Below are the code and all the weights of a small trained network. Each question names an input and a target symbol and asks about switching units off, where a switched-off unit gives its printed mean instead of its output.

import numpy as np


def w(rows, s, z=0):
    codes = np.array(rows[::2]) - 128.0
    scale = np.full(codes.shape[1], s)
    scale[-1] = z or s
    return codes * scale


def norm(h):
    return h / np.sqrt((h * h).mean(-1, keepdims=True) + 1e-5)


def f(y):
    return y / 2 * (1 + np.tanh(0.7978845608 * (y + 0.044715 * y**3)))


def softmax(a):
    e = np.exp(a - a.max(-1, keepdims=True))
    return e / e.sum(-1, keepdims=True)


def log_softmax(a):
    a = a - a.max(-1, keepdims=True)
    return a - np.log(np.exp(a).sum(-1, keepdims=True))


def net(x, mask):
    ids = ['αζθμπτφψ'.index(c) for c in x.split()]
    T = len(ids)
    res = E[ids] + P[:T]
    r = norm(res)
    for j in range(2):
        rows = slice(2 * j, 2 * j + 2)
        q, k, v = (r @ M[0][rows].T for M in (Q, K, V))
        z = softmax(np.where(np.tri(T) > 0, q @ k.T / 2**0.5, -1e9)) @ v
        o = O[0][rows]
        res = res + np.where(mask[j], z, o[:, -1]) @ o[:, :-1]
    y = f(norm(res) @ A[0][:, :-1].T + A[0][:, -1])
    res = res + np.where(mask[2:10], y, B[0][:, -1]) @ B[0][:, :-1]
    return log_softmax(norm(res)[-1] @ U[:, :-1].T + U[:, -1])


Q, K, V, O, A, B = {}, {}, {}, {}, {}, {}
E = w([
[179,95,126,53,139,157,203],'α',
[87,143,149,135,45,136,148],'ζ',
[131,79,70,112,148,119,186],'θ',
[123,128,133,128,69,115,137],'μ',
[110,182,166,102,121,5,121],'π',
[91,175,169,145,61,74,106],'τ',
[185,131,92,153,94,34,167],'φ',
[172,168,178,194,123,123,171],'ψ',
],0.0028)
P = w([
[42,150,131,35,152,109,252],'0',
[62,140,165,74,119,145,166],'1',
[88,136,177,111,137,165,134],'2',
[122,112,199,129,151,184,80],'3',
[125,108,223,136,151,181,54],'4',
[130,93,243,145,148,201,25],'5',
],0.0012)
Q[0] = w([
[171,131,92,141,153,86,165],'h0',
[126,143,195,165,44,86,93],'h0',
[121,152,112,143,146,167,111],'h1',
[89,118,254,118,54,133,79],'h1',
],0.0066)
K[0] = w([
[147,100,95,93,114,109,253],'h0',
[155,165,166,254,143,40,91],'h0',
[69,152,155,96,53,169,98],'h1',
[230,115,171,202,141,141,65],'h1',
],0.0044)
V[0] = w([
[186,60,26,110,184,50,196],'h0',
[156,4,174,25,95,204,159],'h0',
[226,230,158,201,141,113,159],'h1',
[44,127,168,131,219,229,77],'h1',
],0.0019)
O[0] = w([
[138,142,203,139,90,195,99,111],'h0',
[190,252,133,101,80,77,145,165],'h0',
[165,233,59,196,122,140,208,128],'h1',
[135,119,184,113,33,31,207,2],'h1',
],0.0025,0.0021)
A[0] = w([
[194,122,3,98,233,115,233,68],'n0',
[214,102,108,134,85,30,139,131],'n1',
[134,224,49,243,161,147,128,79],'n2',
[83,198,137,147,182,179,20,20],'n3',
[61,197,134,107,127,81,137,254],'n4',
[66,123,194,160,70,231,113,41],'n5',
[182,142,199,82,97,84,119,123],'n6',
[169,33,188,77,145,185,144,203],'n7',
],0.0031,0.00088)
B[0] = w([
[172,44,136,16,57,230,46,219],'n0',
[62,108,103,38,132,218,127,180],'n1',
[150,223,191,175,136,46,198,194],'n2',
[60,103,1,63,125,192,228,138],'n3',
[228,81,110,174,131,199,99,248],'n4',
[161,133,121,66,205,105,126,238],'n5',
[184,123,122,111,138,185,205,197],'n6',
[143,218,143,211,112,80,164,206],'n7',
],0.0026,0.0012)
U = w([
[144,116,101,142,121,109,126,1],'α',
[83,110,132,133,67,107,191,45],'ζ',
[121,115,126,152,104,122,117,13],'θ',
[221,64,168,47,65,228,105,180],'μ',
[140,98,181,75,220,33,79,108],'π',
[37,24,135,210,96,65,32,190],'τ',
[59,170,2,121,220,185,152,172],'φ',
[206,235,194,233,105,69,192,172],'ψ',
],0.0062,0.0044)

Each question gives the input, a string of symbols that net reads in full, and the target symbol t.
The units are the heads (2 rows each of Q, K, V and O) and the neurons (one row each of A and B). Each row of codes is followed by its name. A weight is (code - 128) times the scale printed after its matrix; where a second scale follows, it is the last column's (O, A, B and U).
mask holds one flag per unit, heads first, then neurons. A switched-off unit (its flag False) gives its mean, the last column of its rows in O or B, instead of its output. The means were averaged over made-up inputs and are rounded, as every weight is.
A unit's drop is (log p(t) with every unit on - log p(t) with that unit switched off) / (log p(t) with every unit on - log p(t) with every unit switched off).
The circuit of an input: a set's keep is (log p(t) with only the set's units on - log p(t) with every unit switched off) / (log p(t) with every unit on - log p(t) with every unit switched off). Starting from all 10 units, units are removed one at a time, each time the one whose removal leaves the highest keep (on an exact tie, the one counted first), for as long as the keep stays at least 0.8.
units of the circuit, in order: the units of the circuit, biggest drop first
k most important neurons: the k neurons with the biggest drops, biggest first
heads that matter: for each layer, one digit per head in row order, 1 if its drop is at least 0.15 and else 0, layers parted by /
drop of u: that unit's drop, to one decimal
input μ φ π, target φ: units of the circuit, in order : [n3; h1; h0]
input ζ μ μ φ π, target φ: units of the circuit, in order : [n3; h1]
input φ μ θ ζ φ θ, target ψ: units of the circuit, in order : [n7; h0]
input μ τ μ μ, target τ: 3 most important neurons : [n0; n2; n3]
input π μ μ, target π: units of the circuit, in order : [n5; n0; h1]
input θ π μ, target π: 3 most important neurons : [n5; n0; n2]
input μ φ μ ψ π, target ψ: units of the circuit, in order : [h1]
input μ θ θ φ, target μ: 3 most important neurons : [n1; n2; n6]
input φ φ ζ, target φ: 3 most important neurons : [n3; n5; n0]
input φ μ ζ, target φ: 2 most important neurons : [n0; n5]
input α ψ θ φ θ, target ψ: units of the circuit, in order : [h0; n7]
input ψ μ ζ, target ψ: units of the circuit, in order : [n0; n1]
input θ π μ ζ, target π: units of the circuit, in order : [n5; h0; n1]
input φ φ τ φ τ, target φ: units of the circuit, in order : [n3; h1]
input τ ψ φ ζ, target ψ: 3 most important neurons : [n2; n1; n0]
input α μ μ ψ θ τ, target ψ: units of the circuit, in order : [h1]
input φ μ μ α φ μ, target φ: heads that matter : 00
input μ μ μ α τ, target τ: heads that matter : 11
input τ μ θ, target μ: heads that matter : 00
input τ τ μ μ, target τ: most important neuron : [n2]
input θ μ μ φ, target μ: drop of n1 : 1.2
input φ μ φ τ, target φ: drop of h1 : 0.1
input ζ μ τ, target τ: drop of n0 : 0.2
input φ φ μ, target φ: drop of n3 : 0.3
